Below are the code and all the weights of a small trained network. Each question names an input and a target symbol and asks about switching units off, where a switched-off unit gives its printed mean instead of its output.

import numpy as np


def w(rows, s, z=0):
    codes = np.array(rows[::2]) - 128.0
    scale = np.full(codes.shape[1], s)
    scale[-1] = z or s
    return codes * scale


def f(y):
    return y / 2 * (1 + np.tanh(0.7978845608 * (y + 0.044715 * y**3)))


def softmax(a):
    e = np.exp(a - a.max(-1, keepdims=True))
    return e / e.sum(-1, keepdims=True)


def log_softmax(a):
    a = a - a.max(-1, keepdims=True)
    return a - np.log(np.exp(a).sum(-1, keepdims=True))


def net(x, mask):
    ids = ['ΔΞΦαβζηλσψω'.index(c) for c in x.split()]
    T = len(ids)
    res = E[ids] + P[:T]
    u = 0
    for l in range(2):
        r = res
        for j in range(2):
            rows = slice(2 * j, 2 * j + 2)
            q, k, v = (r @ M[l][rows].T for M in (Q, K, V))
            z = softmax(np.where(np.tri(T) > 0, q @ k.T / 2**0.5, -1e9)) @ v
            o = O[l][rows]
            res = res + np.where(mask[u + j], z, o[:, -1]) @ o[:, :-1]
        u += 2
        y = f(res @ A[l][:, :-1].T + A[l][:, -1])
        res = res + np.where(mask[u : u + 16], y, B[l][:, -1]) @ B[l][:, :-1]
        u += 16
    return log_softmax(res[-1] @ U[:, :-1].T + U[:, -1])


Q, K, V, O, A, B = {}, {}, {}, {}, {}, {}
E = w([
[73,122,213,128],'Δ',
[186,38,135,209],'Ξ',
[65,138,121,195],'Φ',
[179,96,4,113],'α',
[150,159,162,155],'β',
[128,153,207,127],'ζ',
[75,116,82,231],'η',
[79,125,160,168],'λ',
[26,101,190,147],'σ',
[140,180,117,194],'ψ',
[180,112,151,170],'ω',
],0.012)
P = w([
[174,200,216,220],'0',
[129,254,139,147],'1',
[119,232,140,127],'2',
[111,206,142,110],'3',
[102,187,145,90],'4',
[97,167,150,75],'5',
[91,157,150,67],'6',
[92,150,151,58],'7',
[91,130,156,47],'8',
[82,115,157,43],'9',
[74,113,161,32],'10',
[73,101,168,24],'11',
[72,104,168,19],'12',
[61,78,184,15],'13',
],0.0047)
Q[0] = w([
[71,90,77,52],'0.h0',
[236,110,181,66],'0.h0',
[191,82,5,84],'0.h1',
[85,142,83,155],'0.h1',
],0.03)
K[0] = w([
[85,72,80,92],'0.h0',
[197,124,192,36],'0.h0',
[141,135,214,252],'0.h1',
[95,165,114,175],'0.h1',
],0.032)
V[0] = w([
[142,204,146,148],'0.h0',
[177,155,163,148],'0.h0',
[138,169,220,75],'0.h1',
[82,1,174,160],'0.h1',
],0.011)
O[0] = w([
[72,22,143,70,251],'0.h0',
[37,73,187,77,173],'0.h0',
[251,255,142,107,105],'0.h1',
[38,179,31,70,149],'0.h1',
],0.0042,0.0028)
A[0] = w([
[195,210,110,159,24],'0.n0',
[155,131,124,65,133],'0.n1',
[249,119,120,134,58],'0.n2',
[183,69,82,154,129],'0.n3',
[126,185,199,126,2],'0.n4',
[115,108,167,107,102],'0.n5',
[142,113,149,109,113],'0.n6',
[132,179,131,202,33],'0.n7',
[132,182,76,112,41],'0.n8',
[112,73,104,164,85],'0.n9',
[173,82,150,110,67],'0.n10',
[108,115,157,74,103],'0.n11',
[165,179,140,168,107],'0.n12',
[132,180,139,133,63],'0.n13',
[156,118,48,105,39],'0.n14',
[145,110,143,133,72],'0.n15',
],0.012,0.0049)
B[0] = w([
[190,59,171,49,86],'0.n0',
[166,129,83,119,108],'0.n1',
[203,168,131,204,105],'0.n2',
[105,252,176,152,168],'0.n3',
[115,147,230,43,158],'0.n4',
[131,175,115,161,248],'0.n5',
[124,149,100,142,126],'0.n6',
[90,96,27,122,59],'0.n7',
[113,76,43,74,69],'0.n8',
[167,176,172,117,229],'0.n9',
[76,172,95,134,75],'0.n10',
[155,165,116,175,227],'0.n11',
[133,52,88,131,96],'0.n12',
[114,106,163,90,69],'0.n13',
[80,202,124,50,99],'0.n14',
[96,151,93,133,60],'0.n15',
],0.02,0.0013)
Q[1] = w([
[220,82,126,142],'1.h0',
[163,138,4,50],'1.h0',
[187,206,57,151],'1.h1',
[27,34,159,218],'1.h1',
],0.019)
K[1] = w([
[180,117,134,150],'1.h0',
[95,61,206,188],'1.h0',
[173,134,205,189],'1.h1',
[141,188,2,80],'1.h1',
],0.026)
V[1] = w([
[12,134,129,90],'1.h0',
[164,107,86,38],'1.h0',
[156,179,93,141],'1.h1',
[145,160,137,92],'1.h1',
],0.011)
O[1] = w([
[4,142,102,113,133],'1.h0',
[149,144,21,1,136],'1.h0',
[131,208,120,100,227],'1.h1',
[158,202,143,142,255],'1.h1',
],0.0063,0.0035)
A[1] = w([
[54,153,97,125,168],'1.n0',
[94,120,81,62,89],'1.n1',
[125,49,78,145,100],'1.n2',
[112,2,124,120,133],'1.n3',
[56,154,151,146,164],'1.n4',
[102,105,187,71,119],'1.n5',
[94,9,78,169,54],'1.n6',
[123,90,94,82,3],'1.n7',
[148,89,121,157,156],'1.n8',
[28,134,115,104,59],'1.n9',
[98,186,123,160,120],'1.n10',
[113,119,131,146,88],'1.n11',
[163,35,17,233,129],'1.n12',
[6,124,161,129,48],'1.n13',
[111,115,124,147,108],'1.n14',
[120,136,136,161,50],'1.n15',
],0.013,0.0069)
B[1] = w([
[141,78,29,129,189],'1.n0',
[131,53,201,137,172],'1.n1',
[238,101,161,154,133],'1.n2',
[163,160,211,163,161],'1.n3',
[224,153,98,132,252],'1.n4',
[106,77,84,126,162],'1.n5',
[186,137,138,2,161],'1.n6',
[201,167,119,166,134],'1.n7',
[129,147,152,151,153],'1.n8',
[160,179,156,185,165],'1.n9',
[89,84,148,134,203],'1.n10',
[222,128,51,138,138],'1.n11',
[40,69,66,143,163],'1.n12',
[31,183,168,100,223],'1.n13',
[219,123,73,145,140],'1.n14',
[196,90,33,145,148],'1.n15',
],0.028,0.011)
U = w([
[90,203,133,132,95],'Δ',
[90,151,255,153,142],'Ξ',
[154,127,216,69,36],'Φ',
[71,115,171,183,112],'α',
[164,154,117,35,90],'β',
[73,94,163,50,233],'ζ',
[126,126,78,88,134],'η',
[158,157,163,154,104],'λ',
[46,183,197,65,219],'σ',
[133,83,158,120,2],'ψ',
[133,206,206,88,198],'ω',
],0.0068,0.0051)

Each question gives the input, a string of symbols that net reads in full, and the target symbol t.
The units are the heads (2 rows each of Q, K, V and O) and the neurons (one row each of A and B). Each row of codes is followed by its name. A weight is (code - 128) times the scale printed after its matrix; where a second scale follows, it is the last column's (O, A, B and U).
mask holds one flag per unit, layer by layer, with each layer's heads first. A switched-off unit (its flag False) gives its mean, the last column of its rows in O or B, instead of its output. The means were averaged over made-up inputs and are rounded, as every weight is.
A unit's drop is (log p(t) with every unit on - log p(t) with that unit switched off) / (log p(t) with every unit on - log p(t) with every unit switched off).
unit that matters most: the unit with the biggest drop
top k neurons: the k neurons with the biggest drops, biggest first
top k neurons in layer l: the k neurons of layer l with the biggest drops, biggest first
input λ λ σ η λ Φ ω α Δ σ Δ Δ, target ζ: top 2 neurons => 0.n14, 0.n8
input λ λ ψ λ σ λ σ ζ Φ ψ β Δ Δ, target σ: unit that matters most => 0.n4
input Δ α ψ β λ Ξ β Φ Ξ σ ω, target Φ: top 4 neurons => 1.n1, 0.n0, 0.n8, 0.n2
input Φ Φ ζ Δ η λ Ξ α β λ λ, target η: top 3 neurons in layer 0 => 0.n14, 0.n3, 0.n8
input σ λ Φ α σ η λ ζ ω Φ β, target ψ: top 2 neurons => 1.n1, 1.n0
input λ Φ β α β σ Ξ ζ λ ω Ξ Φ ψ, target ζ: top 3 neurons in layer 0 => 0.n14, 0.n8, 0.n2
input λ ζ λ Ξ η, target η: top 4 neurons in layer 0 => 0.n7, 0.n4, 0.n9, 0.n0
input Ξ Φ β η ω α λ, target α: top 4 neurons => 1.n0, 1.n9, 1.n1, 0.n14
input Ξ Ξ Ξ Δ Ξ ω α ψ λ Δ Φ λ ω β, target α: top 2 neurons in layer 0 => 0.n14, 0.n8
input λ α Δ ψ Ξ ω ω λ ζ Φ ζ Δ λ, target ζ: top 2 neurons in layer 0 => 0.n14, 0.n8
input σ λ α λ Ξ Ξ Ξ σ Φ ζ, target ψ: top 3 neurons in layer 1 => 1.n1, 1.n0, 1.n13
input Ξ Φ λ σ Δ λ λ σ ψ ω ω, target α: top 2 neurons in layer 0 => 0.n4, 0.n14
input Δ λ α, target Φ: top 3 neurons => 0.n0, 0.n14, 1.n1
input Δ α Δ Δ Ξ β σ σ, target Φ: top 4 neurons => 1.n1, 0.n0, 0.n8, 0.n14
input α λ λ Δ ψ λ Φ, target λ: top 3 neurons => 0.n3, 1.n15, 0.n2
input Ξ Φ η, target η: top 2 neurons => 1.n12, 0.n9
input Δ Ξ α Ξ λ, target Φ: top 3 neurons => 1.n1, 0.n0, 0.n8
input σ Δ η λ Ξ Ξ ψ λ η α ω, target ψ: unit that matters most => 1.n1
input ω Δ Δ ζ λ, target ω: top 2 neurons => 0.n3, 0.n9
input Ξ ψ λ α Δ σ, target α: top 3 neurons in layer 1 => 1.n0, 1.n9, 1.n1
input ω Φ ψ Φ λ, target ω: top 3 neurons in layer 1 => 1.n3, 1.n6, 1.n13
input Φ ζ λ η λ λ ω Ξ η Ξ α Φ λ ζ, target η: top 2 neurons => 0.n14, 1.n0
input λ σ α ψ, target ζ: unit that matters most => 1.h0
input α β η λ σ ζ λ, target λ: top 2 neurons in layer 1 => 1.n15, 1.n4
input ψ β ψ λ Ξ Ξ Ξ σ Φ, target β: top 2 neurons in layer 1 => 1.n6, 1.n4
input λ λ ζ Φ Δ λ Ξ α Φ β Ξ ζ β, target ζ: top 4 neurons in layer 0 => 0.n14, 0.n8, 0.n2, 0.n0
